Here is a tiny trained network, its code and every weight. The questions are about switching its units off for an input and a class, where a switched-off unit gives its printed mean instead of its output.

import numpy as np


def w(rows, s, z=0):
    codes = np.array(rows[::2]) - 128.0
    scale = np.full(codes.shape[1], s)
    scale[-1] = z or s
    return codes * scale


def norm(h):
    return h / np.sqrt((h * h).mean(-1, keepdims=True) + 1e-5)


def f(y):
    return np.maximum(y, 0)


def log_softmax(a):
    a = a - a.max(-1, keepdims=True)
    return a - np.log(np.exp(a).sum(-1, keepdims=True))


def net(x, mask):
    res = np.array(x, float).reshape(1, 6) / 4 @ E
    u = 0
    for l in range(4):
        y = f(norm(res) @ A[l][:, :-1].T + A[l][:, -1])
        res = res + np.where(mask[u : u + 5], y, B[l][:, -1]) @ B[l][:, :-1]
        u += 5
    return log_softmax(norm(res)[-1] @ U[:, :-1].T + U[:, -1])


A, B = {}, {}
E = w([
[102,122,58],'x0',
[145,119,155],'x1',
[204,207,3],'x2',
[32,169,131],'x3',
[99,210,93],'x4',
[159,135,228],'x5',
],0.0042)
A[0] = w([
[69,176,49,101],'L0N1',
[15,219,67,193],'L0N2',
[14,1,146,251],'L0N3',
[213,13,41,137],'L0N4',
[139,70,187,109],'L0N5',
],0.0077,0.0028)
B[0] = w([
[134,40,207,199],'L0N1',
[178,89,205,248],'L0N2',
[58,190,254,253],'L0N3',
[114,92,229,212],'L0N4',
[45,131,186,173],'L0N5',
],0.0065,0.0059)
A[1] = w([
[189,95,171,89],'L1N1',
[30,152,14,182],'L1N2',
[149,171,92,74],'L1N3',
[60,101,201,251],'L1N4',
[54,140,2,91],'L1N5',
],0.0071,0.0024)
B[1] = w([
[183,170,91,182],'L1N1',
[145,2,193,128],'L1N2',
[99,85,177,131],'L1N3',
[207,134,174,255],'L1N4',
[220,112,148,128],'L1N5',
],0.0056,0.0075)
A[2] = w([
[195,88,121,3],'L2N1',
[131,221,61,135],'L2N2',
[142,2,135,210],'L2N3',
[93,74,158,229],'L2N4',
[85,247,96,243],'L2N5',
],0.0087,0.0012)
B[2] = w([
[53,213,59,230],'L2N1',
[67,185,115,144],'L2N2',
[190,97,212,252],'L2N3',
[236,198,208,247],'L2N4',
[160,2,91,143],'L2N5',
],0.0042,0.0032)
A[3] = w([
[98,217,149,89],'L3N1',
[234,66,156,99],'L3N2',
[254,161,170,148],'L3N3',
[47,129,181,255],'L3N4',
[225,140,160,60],'L3N5',
],0.0081,0.00069)
B[3] = w([
[131,74,182,154],'L3N1',
[104,130,93,214],'L3N2',
[55,85,41,254],'L3N3',
[133,169,255,177],'L3N4',
[80,39,79,217],'L3N5',
],0.0073,0.0086)
U = w([
[198,96,202,172],'0',
[124,37,75,98],'1',
[186,120,114,236],'2',
[95,157,1,12],'3',
[162,225,158,234],'4',
[177,67,114,5],'5',
],0.0086,0.0019)

Each question gives the input, the list of numbers given to net, and the class t.
The units are the neurons (one row each of A and B). Each row of codes is followed by its name. A weight is (code - 128) times the scale printed after its matrix; where a second scale follows, it is the last column's (A, B and U).
mask holds one flag per neuron, layer by layer. A switched-off neuron (its flag False) gives its mean, the last column of its row in B, instead of its output. The means were averaged over made-up inputs and are rounded, as every weight is.
A unit's drop is (log p(t) with every unit on - log p(t) with that unit switched off) / (log p(t) with every unit on - log p(t) with every unit switched off).
The circuit of an input: a set's keep is (log p(t) with only the set's units on - log p(t) with every unit switched off) / (log p(t) with every unit on - log p(t) with every unit switched off). Starting from the 12 units with the biggest drops (on a tie, the unit counted first), units are removed one at a time, each time the one whose removal leaves the highest keep (on an exact tie, the one counted first), for as long as the keep stays at least 0.8.
circuit, biggest first: the units of the circuit, biggest drop first
most important unit: the unit with the biggest drop
top k neurons: the k neurons with the biggest drops, biggest first
k most important neurons of layer l: the k neurons of layer l with the biggest drops, biggest first
drop when u is switched off: that unit's drop, to one decimal
input [5,-7,-5,5,-7,-7], class 4: circuit, biggest first : L0N3; L3N5
input [-4,-6,1,-4,7,-5], class 3: circuit, biggest first : L0N3; L1N4
input [4,-7,7,-7,-7,5], class 1: most important unit : L0N4
input [3,-4,2,5,7,8], class 1: top 4 neurons : L0N3; L0N4; L0N5; L3N3
input [2,0,5,-2,0,2], class 1: top 2 neurons : L0N4; L3N5
input [-5,3,3,7,8,-5], class 1: 2 most important neurons of layer 0 : L0N3; L0N4
input [-7,-4,2,-5,2,-6], class 3: top 2 neurons : L0N3; L0N2
input [-2,-2,-3,3,-4,-2], class 4: top 2 neurons : L0N3; L3N5
input [7,6,0,4,2,-7], class 0: drop when L0N1 is switched off : 0.3
input [-5,8,2,-7,-6,1], class 1: drop when L3N4 is switched off : 0.2
input [-7,5,3,-2,4,-5], class 3: drop when L0N3 is switched off : 0.2
input [-6,6,7,-5,-2,3], class 1: drop when L3N5 is switched off : 0.1
